Each row has a name. Each piece below is followed by the name of the row it came from, unless a question asks for something else. Each question is about the rows just above it. Places in a row count from 0.

[ 35.9 -26.0  61.8 -26.6  40.8 -42.3 -78.5] : U
[ 34.8 -11.5  35.9 -25.9  32.8  85.7 -20.5] : V
[  5.5 -12.2  28.9  49.0  18.5  35.4  -9.7] : Q
[-32.9 -26.5  19.8  -1.9 -19.7  65.2  -4.5] : P
[ 32.7  32.7  14.0 -42.3  32.7  32.7  14.0] : M
[-20.5  85.7  32.8 -25.9] is which row, read backwards?  V
[-78.5 -42.3  40.8 -26.6  61.8] is which row, read backwards?  U
Which row holds this, read backwards? [ 32.8 -25.9  35.9]  V
At which places does M hold [32.7]?  0 1 4 5
Which row holds this, read backwards? [-42.3  40.8 -26.6  61.8]  U
[35.4] is at row and place  Q, 5

[ 36.0  60.7 -15.7  47.6   9.2  44.0  -4.1] : X
[-30.4  45.0 -70.6  64.5  43.8   5.4  54.2] : B
[ 44.2  17.9  33.1  30.6 -64.2 -11.2  47.5] : H
Where in the named rows is [47.6]?  X, 3
[54.2] is at row and place  B, 6
[-4.1] is at row and place  X, 6
Which row holds this, read backwards? [33.1 17.9 44.2]  H

[-75.1 -61.0  50.8 -59.3  45.6  12.2 -46.0  41.2 -41.9 -48.1   4.9 -30.3
 -24.5  31.0   9.5  47.6] = A
[ 11.5 -58.6 -22.4 -51.1 -40.8 -28.7  10.0 -28.4   4.9 -30.3   9.5 -41.9
 -48.1 -24.5  31.0   4.9] = Z
[ 11.5  -4.2 -22.4 -51.1 -40.8 -28.7  10.0 -28.4  54.2 -88.7 -60.5  37.3
  25.4 -32.7  27.3 -48.2] = L
[-47.4 -58.6   8.0 -13.5  19.3  39.0 -37.1  34.5  46.2 -43.9  13.5  56.6
 -37.0   4.9  -1.6  10.1] = E
Which row holds this, read backwards? [  9.5  31.0 -24.5 -30.3   4.9 -48.1 -41.9]  A
Where do [ 11.5 -58.6 -22.4 -51.1 -40.8 -28.7  10.0 -28.4   4.9 -30.3   9.5 -41.9
 -48.1 -24.5  31.0   4.9] appear?  Z
[ 12.2  45.6 -59.3  50.8] is which row, read backwards?  A
[-60.5 -88.7  54.2 -28.4  10.0 -28.7 -40.8] is which row, read backwards?  L
Which row holds this, read backwards? [-48.1 -41.9  41.2 -46.0  12.2  45.6 -59.3]  A

[-35.8 -35.4 -35.8  54.5 -18.8  16.9]  gisud
[ -3.2 -35.4  -3.2  -3.3  -3.2  -3.2]  Nevi
[ -3.2 -35.4  27.4 -18.8  54.5  73.4]  zato
[ -3.2  -3.3  -3.2 -35.4] is which row, read backwards?  Nevi
Places of [-35.8] in row gisud:  0 2
Places of [-3.2] in row Nevi:  0 2 4 5
Row and place of [16.9] in the named rows:  gisud, 5
Where in the named rows is [-3.3]?  Nevi, 3
Which row holds this, read backwards? [ 73.4  54.5 -18.8  27.4 -35.4]  zato
Which row holds this, read backwards? [ -3.2  -3.2  -3.3  -3.2 -35.4]  Nevi

[ 14.1  11.9 -20.3 -20.3  18.1] : let
[ 11.8 -33.3   3.6  47.3 -29.8] : tanam
[ 0.6  6.2  9.1 22.5  1.6] : Bav
[-10.4  -7.5 -10.2  50.8  11.2] : dabuk
[ 8.2  6.9 -5.4 36.8  6.7] : tusi
[14.1 11.9 11.6 11.1 18.1] : Nebab
Where in the named rows is [11.2]?  dabuk, 4
Every place of [11.9] in let:  1

